Below are the code and all the weights of a small trained network. Each question names an input and a target symbol and asks about switching units off, where a switched-off unit gives its printed mean instead of its output.

import numpy as np


def w(rows, s, z=0):
    codes = np.array(rows[::2]) - 128.0
    scale = np.full(codes.shape[1], s)
    scale[-1] = z or s
    return codes * scale


def f(y):
    return np.maximum(y, 0)


def softmax(a):
    e = np.exp(a - a.max(-1, keepdims=True))
    return e / e.sum(-1, keepdims=True)


def log_softmax(a):
    a = a - a.max(-1, keepdims=True)
    return a - np.log(np.exp(a).sum(-1, keepdims=True))


def net(x, mask):
    ids = ['ΓΦαδεηλπτψ'.index(c) for c in x.split()]
    T = len(ids)
    res = E[ids] + P[:T]
    r = res
    for j in range(3):
        rows = slice(2 * j, 2 * j + 2)
        q, k, v = (r @ M[0][rows].T for M in (Q, K, V))
        z = softmax(np.where(np.tri(T) > 0, q @ k.T / 2**0.5, -1e9)) @ v
        o = O[0][rows]
        res = res + np.where(mask[j], z, o[:, -1]) @ o[:, :-1]
    y = f(res @ A[0][:, :-1].T + A[0][:, -1])
    res = res + np.where(mask[3:11], y, B[0][:, -1]) @ B[0][:, :-1]
    return log_softmax(res[-1] @ U[:, :-1].T + U[:, -1])


Q, K, V, O, A, B = {}, {}, {}, {}, {}, {}
E = w([
[86,44,110,233],'Γ',
[75,248,154,150],'Φ',
[187,121,144,210],'α',
[135,61,112,164],'δ',
[85,149,106,143],'ε',
[191,218,164,60],'η',
[130,111,131,167],'λ',
[112,101,142,163],'π',
[154,134,161,88],'τ',
[158,156,72,35],'ψ',
],0.015)
P = w([
[143,207,2,148],'0',
[41,148,94,75],'1',
[137,209,168,186],'2',
[42,125,92,88],'3',
[83,126,109,180],'4',
[25,93,83,101],'5',
[212,96,157,198],'6',
],0.0093)
Q[0] = w([
[146,141,209,127],'head 1',
[80,125,3,166],'head 1',
[196,199,150,97],'head 2',
[243,106,2,50],'head 2',
[163,37,95,166],'head 3',
[105,111,85,93],'head 3',
],0.0099)
K[0] = w([
[188,193,133,59],'head 1',
[142,2,66,170],'head 1',
[135,121,51,70],'head 2',
[168,242,155,33],'head 2',
[126,56,71,111],'head 3',
[135,60,95,89],'head 3',
],0.01)
V[0] = w([
[156,69,76,102],'head 1',
[101,140,128,4],'head 1',
[152,96,171,158],'head 2',
[134,75,89,168],'head 2',
[181,138,81,169],'head 3',
[112,97,143,106],'head 3',
],0.013)
O[0] = w([
[150,158,225,86,155],'head 1',
[88,100,67,139,1],'head 1',
[84,132,176,180,128],'head 2',
[138,72,1,126,228],'head 2',
[142,57,88,145,184],'head 3',
[111,218,191,158,106],'head 3',
],0.0074,0.0078)
A[0] = w([
[179,67,124,254,82],'neuron 1',
[92,207,99,119,11],'neuron 2',
[8,115,159,230,105],'neuron 3',
[243,22,198,90,70],'neuron 4',
[89,66,139,217,4],'neuron 5',
[128,153,21,211,33],'neuron 6',
[128,143,92,67,2],'neuron 7',
[97,140,155,123,2],'neuron 8',
],0.0063,0.0047)
B[0] = w([
[107,243,155,126,253],'neuron 1',
[75,110,109,201,135],'neuron 2',
[209,174,50,69,180],'neuron 3',
[85,215,93,184,170],'neuron 4',
[143,154,89,141,166],'neuron 5',
[103,149,1,80,184],'neuron 6',
[189,155,205,203,132],'neuron 7',
[120,55,97,166,128],'neuron 8',
],0.0069,0.0064)
U = w([
[176,180,26,119,254],'Γ',
[65,255,123,169,202],'Φ',
[172,139,139,207,191],'α',
[111,8,115,40,253],'δ',
[63,131,102,126,12],'ε',
[62,188,144,46,8],'η',
[78,112,143,117,17],'λ',
[49,62,152,137,9],'π',
[31,80,155,67,107],'τ',
[101,207,150,25,2],'ψ',
],0.0096,0.0047)

Each question gives the input, a string of symbols that net reads in full, and the target symbol t.
The units are the heads (2 rows each of Q, K, V and O) and the neurons (one row each of A and B). Each row of codes is followed by its name. A weight is (code - 128) times the scale printed after its matrix; where a second scale follows, it is the last column's (O, A, B and U).
mask holds one flag per unit, heads first, then neurons. A switched-off unit (its flag False) gives its mean, the last column of its rows in O or B, instead of its output. The means were averaged over made-up inputs and are rounded, as every weight is.
A unit's drop is (log p(t) with every unit on - log p(t) with that unit switched off) / (log p(t) with every unit on - log p(t) with every unit switched off).
The circuit of an input: a set's keep is (log p(t) with only the set's units on - log p(t) with every unit switched off) / (log p(t) with every unit on - log p(t) with every unit switched off). Starting from all 11 units, units are removed one at a time, each time the one whose removal leaves the highest keep (on an exact tie, the one counted first), for as long as the keep stays at least 0.8.
circuit, biggest first: the units of the circuit, biggest drop first
k most important neurons: the k neurons with the biggest drops, biggest first
drop of u: that unit's drop, to one decimal
input δ Γ ψ δ ε δ Γ, target Φ: circuit, biggest first => neuron 1
input α α α Γ δ Γ δ, target Φ: 2 most important neurons => neuron 4; neuron 1
input δ δ δ α Φ δ α, target Φ: 3 most important neurons => neuron 1; neuron 4; neuron 3
input ψ Γ δ η ψ Γ Φ, target Γ: circuit, biggest first => head 1; head 2; neuron 6
input δ δ Γ τ δ ψ, target ψ: circuit, biggest first => head 2; head 1
input Γ η α, target Γ: circuit, biggest first => head 1; neuron 6
input δ Γ δ Γ Φ, target Γ: circuit, biggest first => head 2; neuron 1
input δ δ η δ Γ Γ, target Γ: circuit, biggest first => head 2; neuron 3
input δ δ η δ π Γ, target Γ: 2 most important neurons => neuron 3; neuron 5
input Γ τ α, target Γ: drop of neuron 6 => 0.3
input λ δ δ Γ δ δ λ, target Φ: drop of head 3 => 0.1
input δ δ δ η Γ δ Γ, target Φ: drop of neuron 4 => 0.2
input δ Φ δ δ δ ψ, target ψ: drop of head 2 => 0.8
